Below are the code and all the weights of a small trained network. Each question names an input and a class and asks about switching units off, where a switched-off unit gives its printed mean instead of its output.

import numpy as np


def w(rows, s, z=0):
    codes = np.array(rows[::2]) - 128.0
    scale = np.full(codes.shape[1], s)
    scale[-1] = z or s
    return codes * scale


def norm(h):
    return h / np.sqrt((h * h).mean(-1, keepdims=True) + 1e-5)


def f(y):
    return y / 2 * (1 + np.tanh(0.7978845608 * (y + 0.044715 * y**3)))


def log_softmax(a):
    a = a - a.max(-1, keepdims=True)
    return a - np.log(np.exp(a).sum(-1, keepdims=True))


def net(x, mask):
    res = np.array(x, float).reshape(1, 8) / 4 @ E
    u = 0
    for l in range(2):
        y = f(norm(res) @ A[l][:, :-1].T + A[l][:, -1])
        res = res + np.where(mask[u : u + 16], y, B[l][:, -1]) @ B[l][:, :-1]
        u += 16
    return log_softmax(norm(res)[-1] @ U[:, :-1].T + U[:, -1])


A, B = {}, {}
E = w([
[184,82,57,119,184,173,108,132,219,109],'x0',
[159,110,144,157,158,164,153,19,142,109],'x1',
[204,161,44,176,57,174,143,162,140,110],'x2',
[128,190,29,78,168,164,93,178,55,197],'x3',
[236,109,81,44,105,84,157,144,172,118],'x4',
[192,144,204,230,255,161,149,97,129,205],'x5',
[189,155,143,81,115,28,176,131,183,215],'x6',
[83,157,92,105,128,136,93,37,202,192],'x7',
],0.0049)
A[0] = w([
[205,77,128,110,150,76,169,101,117,66,187],'L0N0',
[131,137,111,219,169,170,162,154,170,52,184],'L0N1',
[183,167,154,152,110,104,191,140,88,126,158],'L0N2',
[61,223,139,61,97,233,96,147,45,110,171],'L0N3',
[91,105,99,116,203,224,101,57,172,171,148],'L0N4',
[108,114,181,111,168,120,75,207,86,128,124],'L0N5',
[132,136,134,153,198,132,87,109,14,178,93],'L0N6',
[179,3,70,130,61,142,139,105,110,40,104],'L0N7',
[184,109,47,134,38,55,153,177,112,70,167],'L0N8',
[144,110,106,109,94,125,98,184,164,210,101],'L0N9',
[80,123,167,113,162,99,110,137,63,135,143],'L0N10',
[48,114,200,142,136,87,88,78,116,90,139],'L0N11',
[155,133,110,119,73,88,104,77,112,186,97],'L0N12',
[135,63,163,103,172,151,108,188,188,132,254],'L0N13',
[148,98,178,119,173,86,89,179,142,77,139],'L0N14',
[200,98,169,233,162,185,182,143,75,131,179],'L0N15',
],0.0068,0.0019)
B[0] = w([
[94,151,72,174,75,137,140,121,151,149,202],'L0N0',
[141,185,188,101,154,114,111,138,96,115,206],'L0N1',
[106,158,139,228,146,95,109,141,147,162,177],'L0N2',
[96,155,19,124,119,171,225,126,111,149,240],'L0N3',
[166,162,162,165,147,129,78,96,162,175,228],'L0N4',
[135,69,89,136,58,170,212,131,125,180,180],'L0N5',
[184,41,73,105,54,52,131,77,156,148,203],'L0N6',
[124,98,58,255,80,149,102,98,196,117,229],'L0N7',
[74,125,136,128,134,137,106,148,152,84,254],'L0N8',
[102,134,165,50,173,84,132,117,110,69,167],'L0N9',
[196,120,144,106,99,193,148,168,136,114,174],'L0N10',
[123,143,186,45,122,156,128,161,133,142,209],'L0N11',
[157,51,77,133,186,164,164,183,148,116,151],'L0N12',
[121,169,129,168,78,167,129,130,121,135,194],'L0N13',
[105,113,112,157,26,145,138,134,85,190,168],'L0N14',
[93,147,155,132,166,106,77,32,86,81,246],'L0N15',
],0.0071,0.0047)
A[1] = w([
[197,61,213,118,123,93,141,182,123,121,101],'L1N0',
[159,143,108,59,115,83,124,151,184,197,216],'L1N1',
[85,131,106,188,121,180,119,47,11,135,215],'L1N2',
[103,157,148,90,132,39,116,146,160,78,53],'L1N3',
[216,181,139,155,161,109,77,196,118,89,118],'L1N4',
[201,149,105,149,150,99,144,90,100,200,148],'L1N5',
[125,172,51,121,145,149,62,146,169,135,140],'L1N6',
[123,121,116,184,119,123,126,111,72,202,110],'L1N7',
[147,73,116,75,117,50,102,100,158,83,44],'L1N8',
[165,148,134,78,178,69,164,173,33,226,18],'L1N9',
[122,92,121,156,113,191,117,91,36,22,163],'L1N10',
[166,146,143,87,169,204,60,85,185,158,124],'L1N11',
[2,161,122,52,90,119,160,155,82,97,136],'L1N12',
[138,90,58,148,121,154,155,129,145,179,122],'L1N13',
[102,79,228,155,93,155,128,136,130,106,251],'L1N14',
[149,188,125,200,147,109,1,107,170,106,245],'L1N15',
],0.0077,0.0019)
B[1] = w([
[112,113,73,141,101,185,134,79,111,128,135],'L1N0',
[118,172,198,135,209,152,193,202,157,118,195],'L1N1',
[100,114,62,90,153,90,203,160,160,123,253],'L1N2',
[163,71,163,98,161,114,125,60,134,64,139],'L1N3',
[159,153,178,161,209,120,126,130,121,159,139],'L1N4',
[15,104,121,168,97,57,67,15,90,66,202],'L1N5',
[147,73,212,178,69,122,169,90,121,123,199],'L1N6',
[186,54,90,117,147,157,116,132,129,76,174],'L1N7',
[130,89,109,145,213,116,117,149,143,92,138],'L1N8',
[97,141,74,167,23,152,61,143,216,73,165],'L1N9',
[142,157,131,131,98,116,128,177,254,137,211],'L1N10',
[139,220,174,174,131,68,78,126,81,142,199],'L1N11',
[190,180,117,90,157,160,177,124,93,171,220],'L1N12',
[93,139,136,180,72,96,107,167,216,64,186],'L1N13',
[198,141,137,129,137,173,60,168,50,179,199],'L1N14',
[107,182,157,115,165,71,86,134,80,139,253],'L1N15',
],0.0075,0.0064)
U = w([
[192,107,101,152,217,144,96,177,70,124,1],'0',
[192,65,189,42,253,100,173,173,174,77,86],'1',
[94,53,63,145,160,58,101,25,36,121,74],'2',
[133,238,246,188,196,68,46,78,125,136,144],'3',
[93,105,47,179,46,115,138,142,217,64,197],'4',
[192,49,214,87,92,231,91,116,30,202,113],'5',
[146,184,95,26,129,194,247,201,114,173,148],'6',
],0.011,0.0056)

Each question gives the input, the list of numbers given to net, and the class t.
The units are the neurons (one row each of A and B). Each row of codes is followed by its name. A weight is (code - 128) times the scale printed after its matrix; where a second scale follows, it is the last column's (A, B and U).
mask holds one flag per neuron, layer by layer. A switched-off neuron (its flag False) gives its mean, the last column of its row in B, instead of its output. The means were averaged over made-up inputs and are rounded, as every weight is.
A unit's drop is (log p(t) with every unit on - log p(t) with that unit switched off) / (log p(t) with every unit on - log p(t) with every unit switched off).
The circuit of an input: a set's keep is (log p(t) with only the set's units on - log p(t) with every unit switched off) / (log p(t) with every unit on - log p(t) with every unit switched off). Starting from the 12 units with the biggest drops (on a tie, the unit counted first), units are removed one at a time, each time the one whose removal leaves the highest keep (on an exact tie, the one counted first), for as long as the keep stays at least 0.8.
circuit, biggest first: the units of the circuit, biggest drop first
k most important neurons: the k neurons with the biggest drops, biggest first
top k neurons in layer l: the k neurons of layer l with the biggest drops, biggest first
drop of u: that unit's drop, to one decimal
input [8,-1,-4,3,4,6,6,-8], class 4: most important neuron => [L1N9]
input [0,-2,-4,-8,2,0,-7,-2], class 5: top 2 neurons in layer 0 => [L0N11; L0N3]
input [0,5,-2,-8,8,-1,-7,5], class 3: top 2 neurons in layer 0 => [L0N3; L0N5]
input [4,-3,2,1,3,1,6,-6], class 3: circuit, biggest first => [L1N2; L1N4]
input [-7,0,1,-6,-3,-5,4,-8], class 5: top 2 neurons in layer 1 => [L1N14; L1N2]
input [1,-1,1,4,-5,4,-2,-2], class 2: top 2 neurons in layer 0 => [L0N15; L0N4]
input [-3,7,4,-8,-2,-3,3,-3], class 3: top 2 neurons in layer 1 => [L1N15; L1N14]
input [-4,-4,4,7,-2,1,1,-8], class 4: 2 most important neurons => [L1N9; L0N6]
input [-5,6,-5,4,0,-1,-7,4], class 6: top 3 neurons in layer 0 => [L0N3; L0N11; L0N7]
input [-5,4,7,0,1,2,-5,5], class 2: 2 most important neurons => [L1N2; L0N3]
input [8,5,-7,8,-7,-7,8,-2], class 3: top 3 neurons in layer 1 => [L1N11; L1N1; L1N2]
input [1,-1,-7,-6,-2,-1,8,-1], class 6: top 3 neurons in layer 1 => [L1N1; L1N5; L1N6]
input [6,3,-6,2,8,1,4,-2], class 4: top 4 neurons in layer 1 => [L1N13; L1N15; L1N14; L1N12]
input [-4,-5,4,3,1,5,6,-7], class 4: most important neuron => [L1N9]
input [-2,2,-4,6,7,6,-7,4], class 2: top 2 neurons in layer 1 => [L1N5; L1N10]
input [-8,-3,8,3,1,6,-8,7], class 4: 3 most important neurons => [L0N3; L1N13; L1N2]
input [5,0,8,-1,4,6,-6,4], class 3: drop of L1N12 => 0.0
input [-6,-7,-1,-7,0,-2,-1,5], class 5: drop of L1N2 => 0.2
input [-4,-6,-7,-2,8,0,-1,-6], class 6: drop of L0N5 => 0.2
input [-1,6,-5,8,5,2,4,-6], class 4: circuit, biggest first => [L1N9]
input [5,-4,-5,-2,-2,3,4,-3], class 5: top 2 neurons in layer 1 => [L1N14; L1N10]
